The three nearest rows among all rows above each row, by straight-line distance, nearest first (none for the first four rows):
In the rows, zero is written as 128.
0: [ 82 111 132 156 124 114  95 186 126 119 167  20 126 118 125 145 131 127
 131 132 172 149 121 113 101 137 150 144 122  92 253  88 103 127  99 165
 135]
1: [ 73 120 128 215 190 127  58 158 126 120 121  93 131  92 128 149 128 131
 139 126 153 137 127 110 114  42 120 130 132 127  91 113 114 147 133 143
 113]
2: [103 111 177 138  94 118 183 140 125 131 106  93 147  82 122 140 136  85
 171 100 167 182  99 131 110 135 145 143 119 140 167 208 108 104 128 149
 125]
3: [154 151 124  83 116 156 173  85 125 137 110 255 121 136 132 120 123 133
 116 126 109 125 155 142 140 115 124 124 116 169  24 175 168 112 144  88
 117]
4: [ 91 130 162  96  82 115 188 138 120 140 176 102 138 126 126 118 154  89
 168  96 144 203  80 152 102 193 156 141 118 140 168 204 147 105 128 145
 121]  2 0 3
5: [ 98 137 128 151 141 110  90 178 141 111 161   1 141 116 128 152 135 138
 119 136 160 120 114 113 116 124 128 141 130  85 175 161  94 150 128 172
 133]  0 1 2
6: [125 125 152 102  70 123 166 130 119 150 140 145 150 105 130 129 125 106
 147 100 147 201 100 133 100 178 140 124 117 149 204 168 131 107 123 135
 131]  4 2 0
7: [129 142 149 102  96 117 109 130 113 125 131 118 129 186 137 126 138 135
  44 124 133 111 131 113 152 131 118 113 131 123  35 133 162 133 126 108
 129]  3 1 5
8: [ 87 111 119 155 135 142  53 181 122 130 141  23 146 161 124 122 139 121
  81 126 102 121 115  74 141 131 106 134 143 107  97 131 101 187 135 152
 123]  5 1 7
9: [178 128 124 131  85 152 132 107 122 131 109 247  96 135 137 119 132 118
  80 116 109 120 138 112 153 141 106 119 128 147  48 124 147 115 132 100
 108]  3 7 6
10: [146 148 113  94 129 125 161  88 142 123 144 149 159  94 138 127 119 144
 151 172 152 144 131 135 125 155 163 138 120 138 171 140 143  95 105 112
 151]  6 2 4
11: [108 133  97 151 174 118  89 123 129 124 122  19 128 172 140 139 127 132
 153 107 112  79 136 105 152  89 132 135 134  87  18 175  97 160 157 140
 135]  8 1 5
12: [ 76  99 196 133  80 114 169 177 116 131 116 116 146  91 122 116 138  97
 136  81 191 177  83 120 102 162 139 116 113  81 217 173 115  89 104 159
  97]  2 6 4
13: [145 153  87 107  98 110 147  92 133 129 137 133 134 161 141 124 120 112
 139 135 132 143 145 123 142 132 132 130 133 141  60 166 149 127 138 138
 144]  7 10 3
14: [144 124 135 122 104 114 160  89 125 130  90 213 105 134 146 130 114 109
 173 108  88 144 131 127 133  88 138 127 134 177   3 212 152 129 148 116
 112]  3 13 9
15: [ 67 114 129 146 136 113  70 172 134 117 147  20 137 160 126 136 135 147
 114 127 110 117 140  98 149 112 123 147 131 121  92 129  98 183 137 161
 131]  8 5 11
16: [146 121  99 151 157 116 117 123 120 129 123 101 142 146 150 127 122 122
 178 123 111 117 171 119 154 105 125 125 141 140  38 154 129 164 144 133
 127]  13 11 15
17: [111 114 155 100  89 139 170 134 127 138  89 178 125 115 137 120 124 102
 163  97 110 161 109 154 118 147 122 118 131 155 108 174 145  93 130 127
 129]  6 2 13
18: [115 126 102 188 182 112 105 124 125 126 114  62 141 164 130 133 103 127
 163 127  91  92 153 101 153  68 129 133 137 105   1 207 108 169 134 134
 131]  11 16 15
19: [ 80 128 141 166 168 116 147 173 134 118 103 110 139  47 128 142 140 102
 176 124 176 163  90 148  81  93 144 109 108 125 215 170 120 118 134 171
 131]  2 12 6
20: [ 74 112 138 156 175 115  94 180 145 128 158   6 149  92 128 140 129 135
 148 112 121 132 102 119 122  93 119 133 145  89 141 152  93 163 141 170
 120]  5 15 8
21: [ 94 119 113 133 145 146  75 163 131 124 166  27 135 161 133 130 133 130
  70 130 117 134 151  90 130 169 117 136 111 106 160  74 112 174 122 144
 126]  8 15 5
22: [101 117 173 119 103 136 155 146 116 136 140 129 133 139 128 134 127 104
 157 103 152 190  89 121  95 171 149 120 121 124 190 185 112 108 132 140
 122]  6 4 2
23: [ 79 115 117 171 176 125  99 188 132 130 164  41 154 118 127 133 145 156
 135 143 165 130 138 135 129 103 137 128 128 108 183 103 119 141 130 163
 120]  5 20 0
24: [ 78 134 121 144 166  98 119 165 143 133 161   1 163 116 137 141 121 137
 173 138 156 151 107 155 107 152 135 133 123 101 195 171 100 145 114 165
 145]  5 20 23
25: [152 134 100  89  90 105 171  96 126 137 142  98 143 139 143 118 120 114
 151 162 119 126 148 134 125 142 145 128 120 138 128 181 144 111 142 133
 138]  13 10 17
26: [ 62 100 115 157 156 105  76 162 141 126 108   4 136 155 141 134 132 101
 135  99  81  94 115 111 150 111  99 138 133  84  76 194  94 189 142 189
 135]  15 11 8
27: [154 133 108 169 166 131 103 115 135 133  73 200 110 110 128 131 121 118
 198 110 115 105 130 149 139  70 128 126 116 134  61 152 148 133 130 147
 110]  16 14 13
28: [126 126  94 116 118 109 108 114 112 133 158  77 143 207 135 116 129 138
  90 120 141 109 143 102 155 151 121 131 134 115  17 139 129 153 153 124
 127]  7 13 16
29: [133 113  96 168 200 121  91 126 138 131 116 100 110 133 143 137 112 128
 137 141  96  81 141 109 141  60 105 143 136  87  29 115 125 144 138 128
 126]  16 18 11
30: [ 59 116 118 188 194 112  72 159 134 135 133  34 130 148 117 144 130 133
 148 110  97 115 149 120 141  88 115 118 118 104  82 139 107 173 146 167
 123]  15 26 20
31: [ 96 106 121 178 151 113 115 147 142 118 108  71 136 182 147 135 126  99
 135  83 104  81 147  90 143  70 118 131 155 112  19 177 115 159 149 149
 135]  18 11 16
32: [ 64  91 116 199 150 114  75 195 142 125 162  18 165  87 126 136 126 122
 155 112 165 129 119 108 110  99 128 142 123  99 187 119 122 133 117 172
 108]  23 20 5
33: [114 121 108 139 142 108  86 135 132 128 149  51 143 182 129 135 140 145
  85 123 120 113 145 106 149 114 124 124 117 100  83 111 117 163 151 141
 127]  15 28 8
34: [140 141 120 136 127 147 117 120 120 125 143 189 104 153 121 118 122 141
  77 120 111 112 140 117 140 119  96 115 114 142  98  89 137 119 131 121
 125]  9 7 13
35: [148 134 122 103  89 124 173  90 132 163 125 207 129 129 133 139 119  95
 167 100 139 153 124 132 138 113 154 138 133 135  76 193 145 104 129 136
 127]  17 13 14
36: [150 147  89 139 157 131 128  96 112 115  93 181 111 121 126 128 121 121
 196 142  43  86 171 127 154  60 103 131 144 172  32 140 138 133 141 117
 112]  27 16 14
37: [ 66 114 119 158 175 122  93 171 136 113 138  18 149 148 116 131 138 117
 165 114  99 110 126 109 148  85 108 136 130  96  76 158 125 164 150 164
 117]  30 26 15
38: [142 125 112 144  97 154 176 105 117 137  83 240 121 123 131 121 133 114
 169 106 127 142 144 138 133  93 128 133 141 169  30 202 162 105 162 117
 108]  14 3 35
39: [122 127  92  79  86 118 133 108 152 166 114  81 155 171 128 144 124 100
 178 115 108 118 127 124 159 115 158 147 132 127  21 255 126 163 140 150
 130]  13 16 25
40: [127 122 158 101  76 140 194 100 125 155 104 184 127 102 140 117 125 102
 177 106 128 171 109 158 101 140 140 135 114 143 156 213 120  84 126 120
 126]  17 6 35
41: [160 133 111  99  95 144 155  76 121 121  92 255 111 129 145 117 126 137
 110 123 102 132 143 143 119 105 136 127 115 184  31 154 151  98 134  91
 129]  3 9 38
42: [109 137 160 102  49 149 196 110 108 139 129 173 137 108 111 130 131 121
 146 109 123 186  84 155  99 174 151 127 118 153 186 194 142  82 108 121
 115]  6 40 22
43: [155 127 135 137 107 132 133  91 117 142 111 255  97 126 124 115 114 124
 153 107 106 121 138 141 150  96 121 129 128 168  54 124 162 127 145  99
 118]  41 9 3
44: [104 117 161  83  52 120 176 128 114 153 134 134 145 147 122 145 128 108
 132 112 168 177  94 138  93 207 168 118 117 118 203 181 140 103  95 116
 146]  6 22 42
45: [101 111  91 171 166 132 112 138 145 116 114  91 122 120 127 121 120 135
 173 111 110  78 150 115 152  77 116 124 136 100  49 130 119 152 141 147
 117]  29 16 31
46: [ 96  99 165 141  93 147 162 154 121 144 100 132 145  98 131 144 138  78
 181  61 141 155  88 143  95 144 112 128 147 132 216 173 125 101 104 162
 111]  2 22 12
47: [102 132 103 140 157 138 119 131 112 115 120 172 108 124 122 129 112 124
 106 135 111  95 155 137 169  49  91 126 147 132  65 101 136 120 151 138
 124]  34 29 45
48: [116  89 129 121 117 128 103 136 118 138 114 178 121 124 117 121 152 117
  95 110 115 104 128 117 134 138  94 109 137 131  79 110 147 126 132 130
 107]  34 9 47
49: [162 129 149 102  71 136 184  99 130 122 112 239 111 107 121 120 101 121
 148 115 132 167 106 146 118 123 130 136 123 173 146 161 150  85 125 111
 114]  40 17 35
50: [111 109 156 103 101 134 165 151 119 130 129 181 130  43 136 112 138 102
 179 108 130 175  96 151  85 123 147 124 112 149 252 146 132 102 105 138
 133]  6 46 42
51: [121 125 133 131 134 160  95 145 122 126 105 187 102 116 127 125 124 122
 116 128 114 157 131 117 127 117 119 127 123 156 153  72 143 136 133 122
 110]  34 48 47
52: [131 125  87 149 156 133 112 115 135 129  66 112 114 153 131 132 122 110
 203 102  39  78 141 124 148  41 140 119 134 135   1 222 127 161 160 137
 105]  18 36 16
53: [107 130 108 194 207 128  88 147 142 112 142  87 128 130 132 144 151 144
 172 137  98  76 162 118 141  52 104 130 157 118  62 115 137 147 142 163
 120]  45 29 30
54: [103 115  91 166 164 123  91 114 147 143 127  88 142 164 134 148 128 115
 135 117  89  87 167  95 147  96 125 138 135 132  19 174 130 157 126 135
 130]  18 31 16
55: [105 116 156 113 119 127 147 151 128 120 163 149 104 121 124 114 149 119
  76 124 178 160  99 125 100 162 135 127 125 115 197  81 143 117 122 121
 100]  51 22 6
56: [ 95 108 128  92 109 135  98 172 122 118 162  82 131 170 123 138 138 154
  27 126 156 117 123 117 125 152 118 121 132 125 130  72 115 130 131 107
 122]  21 33 7
57: [143 138 115  55  78  97 167  95 122 144 144  78 145 159 150 135 112 112
 161 107 115 139 117 135 131 144 147 133 134 126 114 219 126 136 120 155
 142]  25 13 39
58: [174 152 132  91 118 140 178  78 132 137 108 255 120 113 132 103 121 120
 141 125 114 139 135 142 135 116 125 121 136 153  40 165 166  89 138 103
 140]  3 41 43
59: [ 79 127 116 200 213 109  73 163 128 120 135  91 136 116 127 139 126 155
 136 139 139 116 141 121 125  86 109 121 131 125  80 102 103 138 131 123
 127]  1 53 30
60: [103 126 159  82  71 113 183 128 131 142 139 135 129 108 125 101 125  94
 170 126 176 197  77 169 107 200 161 131 114 159 187 177 110  97 112 135
 146]  6 4 44
61: [ 86 121 129 177 171 112 112 170 136 121 190  15 149 100 116 152 141 145
 138 162 205 146 123 138 106 123 127 124 116  91 249  93  96 132  98 164
 120]  0 23 32
62: [166 131 147  66  63 123 188  80 110 135  93 181 146 134 124 123 123 126
 115 110 147 134 109 135 115 162 141 119 116 146 149 174 128 117 102  98
 134]  49 40 42
63: [144 131  85  53  90 131 123  86 124 164 134 107 130 191 131 124 118 137
 127 139  75 110 144 129 154 146 131 130 122 135   1 223 144 128 141 131
 139]  39 13 28
64: [139 125 148  99  71 109 209 113 134 148 109 181 127 127 123 118 139  93
 167  75 155 147  98 144 108 136 145 144 124 139 120 216 119  94 124 140
 132]  40 35 17
65: [108 128 130 118 148 126 154 147 152 135 142 108 148  41 128 127 121 126
 185 159 128 167 118 142  91 123 178 146 123 164 248  97 117 123 135 139
 141]  50 19 10
66: [150 114  99 140 125 121 120 106 122 138 131 168 112 176 126 127 118 133
 119 138  98 109 171 134 150 110 122 145 146 144  22 171 128 131 140 126
 130]  13 16 54
67: [156 127 151 113  93 118 197  91 121 144 123 209 138  75 142 115 144 119
 191  98 141 165 115 158 116 134 164 119 116 127 127 196 138  95 119 131
 125]  40 64 35
68: [100 121 162 113  98 138 161 158 119 145 118 174 134  78 141 136 135 135
 112 121 158 175  98 138  94 124 162 129 124 140 237 134 132  99 132 125
 107]  50 6 55
69: [133 111 117 108  97 123 121 119 135 146 125 101 124 227 117 118 121 119
 107  82  74 104 135 127 155 148 130 128 125 113   1 188 123 148 128 146
 125]  63 28 66
70: [ 94 137 173 105 103 132 154 137 114 138 129 174 135  79 118 119 127 122
 154 128 143 190 101 148  99 129 144 123 129 167 196 170 125 110 129 111
 117]  68 6 50
71: [129 124 131  95 119 133 172  76 105 131  83 230 110 150 156 131 103 112
 178  88  90 134 129 142 141  76 134 127 123 163   1 221 150 125 148 120
 125]  14 38 3
72: [ 87 117 112 186 156 115  47 163 127 120 133  48 125 162 120 162 137 145
  85 123 118  89 145  77 150  95 111 125 131 106  76 120 128 185 141 153
 139]  15 33 8
73: [ 91 115 154 150 141 123 188 160 126 126  69 124 141  34 136 139 116  89
 255  61 130 168  69 164  65  87 160 116 129 134 147 255 112  94 135 167
 112]  2 19 46
74: [106 116 154 190 144 139 160 161 131 124  98 150 144  32 122 144 125 118
 210 100 172 159 118 143  91  89 137 126 131 144 236 156 113  93 125 152
 127]  19 50 46
75: [117 106 133 100 117 128  74 139 122 131 137 122 145 179 119 116 121 168
  11 140 157 102 148 120 151 140  95 119 114 140 104  84 141 141 125 114
 112]  56 7 34
76: [127 130  99 155 152 117 155 130 157 108 132 137 124  67 129 128 118 131
 210 127 120 132 124 146 111  87 141 119 118 158 184 106 127 125 134 151
 124]  65 74 19
77: [134 126 116  86  78 128 149 105 128 132 135  78 138 170 119 108 132 105
 109 122 115 120 131 133 133 177 138 139 133 148 107 182 129 103 105 137
 151]  25 57 13
78: [ 66  86 205 152 112 140 158 168 116 126 120  59 121 119 137 146 162  99
 136  55 197 186  85 106  82 161 127 122 109  81 247 156 105 127 125 154
 127]  12 22 46
79: [ 81 114 150 134 142 139  93 191 110 125 133  28 136 156 132 132 132 131
  86 110 125 132 121 110 155 139 105 111 141 110 138 123 106 167 126 155
 127]  8 15 21
80: [110 115 163 114 100 111 134 150 138 132 142 139 143 110 147 136 141 112
 170 115 152 175  98 148  99 155 150 125 120 135 206 163 127 122 121 113
 138]  22 6 70
81: [167 146 138  42  39 135 168  72 138 136 142 134 139 166 141 123 140 111
 107 121 134 122 135 152 125 177 143 133 117 123 146 166 137 109 112 117
 158]  62 77 25
82: [150 139 115  86  93 122 144 102 120 127  78 211 119 124 135 131 107 112
 124  98 103 103 134 144 145  94 126 112 128 163   1 221 155 125 153 116
 118]  14 71 3
83: [143 146 128 134  98 126 145  92 119 129  85 250 128 100 129 123 111 138
 132 107 111 129 137 114 136  90 125 119 112 157  62 159 148 118 137 124
 129]  43 41 58
84: [125 120 152 120 133 141 117 134 111 121 125 189 113 157 142 113 131 148
  62 120 129 110 142 116 137 141 119 135 155 125 108  73 121 132 143 110
 137]  34 48 51
85: [113 118 104 145 119 135  91 134 109 130 141  76 125 204 136 132 110 122
  64 107 105  93 167  85 155 125  92 124 142  83  59  90 109 163 145 132
 119]  33 28 72
86: [103 101 144 120 121 140 121 148 118 125  75 128 120 157 150 124 134 110
  88  87 115 121 130 108 120 119 108 118 144  90  62 163 132 148 129 141
 134]  48 7 31
87: [140 111 100 130  87 125  92 103 122 135 120 121 125 212 116 106 121 143
  73  91 115  75 142 115 157 137 137 133 125  94   1 171 128 125 143 110
 124]  69 28 7
88: [132 119 110 115  68 124 105 134 106 141 119  86 132 208 128 133 132 115
  90 101 117  95 140 106 142 127 118 137 134  96  33 172 140 153 135 141
 139]  69 87 28
89: [ 54  88 148 185 145  92 106 185 140 126 139   1 162 114 137 126 141 106
 152  81 141 135 110 111 102 117 108 132 119  95 158 197 112 141 119 198
 144]  20 32 5
90: [ 95 124 161 119 107 131 170 135 131 148  98 155 143  77 125 126 129 115
 202  80 150 185 104 148 100 133 160 140 115 166 149 209 128 116 104 149
 111]  2 40 70
91: [168 133 102 102 165 122 107 108 136 124 101 147 139 126 138 153 119 114
 208 146  43  97 165 134 157  85 115 130 141 145  61 136 149 165 134 138
 126]  36 16 27
92: [139 130  96 117 127 129 136 123 146 136  84  88 146 129 137 118 107 119
 222  94  61 104 149 126 132 101 135 116 144 136  65 241 111 139 120 155
 127]  52 39 16
93: [151 121 116 112 107 135 108 114 114 137 113 174 119 177 123  97 110 125
  79 115 106  89 144 124 170 110 112 118 159 110  16 146 135 126 147 105
 120]  66 87 7
94: [ 84 108 144 155 139 111 176 156 136 140 101  27 157  86 165 138 125  83
 255  65  98 155  79 149 103 110 156 135 136 136 122 255 101 129 143 183
 114]  73 2 92
95: [ 96 112 134 115 132 126  84 173 140 115 164  19 140 168 143 144 139 159
  90 106 115 118 133  98 140 140 108 127 133 108 129  97  89 199 146 159
 114]  79 15 21
96: [107 116 157  89  60 131 195 154 115 138 103 157 123 108 134 117 139 106
 162  87 136 183  91 153  89 160 150 128 124 133 201 186 144  79 124 127
 126]  42 6 40
97: [149 136 140  89  70 128 186 106 124 152  92 215 142 111 140 110 124 103
 133 114 147 155 107 145 122 141 136 119 112 133 138 168 131 110 134 112
 137]  62 49 40
98: [139 139 149 109  97 130 232 117 121 122 126 202 131 100 131 128 127 112
 191 116 142 159 126 171 117 117 142 126 108 139 109 207 150  78 128 128
 125]  67 40 64
99: [ 84 113 154 201 187 114 105 165 127 112 128 124  98  73 122 128 140 133
 144 124 176 149 116 130 117  92 121 133 137 143 149  86 114 116 131 127
 124]  1 59 23
100: [178 148 142  94  56 134 157  95 120 151 103 165 125 154 134 133 117 103
 128  95 132 151 118 134 130 162 144 115 116 135 106 178 143 126 120 118
 117]  62 97 35
101: [158 112 111 103  96 135 102 112 112 157 113 151 124 180 142 126 112 129
  91 127  85 103 160 117 167 104 116 122 128 146  36 123 143 120 144 104
 140]  93 66 7
102: [ 81 107 153 150 152 129 135 184 117 127 155   1 139 139 131 138 148 128
 136 102 153 133 108 117 101 151 145 149 120  80 229 119  92 150 120 157
 138]  0 5 24
103: [124 131 120  85  78 115 157 115 136 156 139  87 157 135 129 127 119 129
 162 124 136 156 112 153 107 148 147 141 118 125 127 212 144 116 127 150
 145]  57 25 77
104: [126 125  95 159 165 114 113 138 161 121  92  18 134 174 156 158 118 112
 173  86  90  91 117  97 131  95 126 142 163  83   1 244  96 164 160 151
 135]  11 18 31
105: [ 89 100 159 176 122 127 105 181 112 125 147  61 148 122 129 114 141 114
  90  98 179 173  94 107  90 120 124 110 136  97 252 119  92 127 108 145
 121]  0 102 78
106: [159 152  93  97 119 109 148 101 143 135 133 101 148 135 140 140 108 125
 145 126 120 118 143 145 138 112 145 126 124 143  80 180 127 141 134 140
 128]  13 25 57
107: [ 75 126 163 158 158  92 144 173 147 152 154   1 173 129 129 144 133 117
 150  91 149 153  84 128  89 133 151 144 125  92 159 211  89 134 102 183
 157]  89 24 5
108: [130 116 115 158 179 129 125 130 115  96  85 165 117 105 126 134 102 133
 162 119 115  94 163 144 140  46 110 127 149 123  78 107 129 138 134 139
 139]  47 27 45
109: [ 87 113 132 153 167 113  98 174 145 109 131 104 120  98 134 141 124 132
 115 133 164 146 116 129 112  98 126 129 123 128 147  92 121 123 104 123
 119]  99 23 59
110: [148 125 128 124  90 125 204  90 127 140  83 209 114 130 146 121 119  98
 170  88 120 154 114 143 127 120 158 120 126 159  24 237 174 103 146 122
 110]  14 38 71
111: [115 122 168 126 174 136  95 142 113  84 157 161 123 119 109 121 119 146
  52 136 132 158 127 106 121 122 106 122 119 144 173  16 120 135 127  95
 116]  51 84 55
112: [127 130  89 138 159 127 104 153 141 137 147  85 121 100 125 117 130 128
 175 145 118 135 147 133 114  95 134 130 148 127 194 135 135 140 136 136
 120]  76 23 109
113: [115 139 108 138 170 116  87 155 152 138 172  79 142  88 130 163 124 162
 107 162 140 122 133 140 102 106 107 142 117 131 190  40 128 128 102 144
 116]  109 23 112
114: [ 71 111 169 234 168 119 134 170 134 126 122  93 124  80 145 138 145 105
 204  75 192 168  99 112  76  91 130 108 137 101 194 166 105 114 128 162
 114]  19 74 99
115: [135  92 106 126 115 129  94 133 102 139 123  99 120 197 141 128 134 129
  62 105 120 112 149 132 155 117 110 139 134  98  24 167 140 147 137 125
 131]  88 87 28
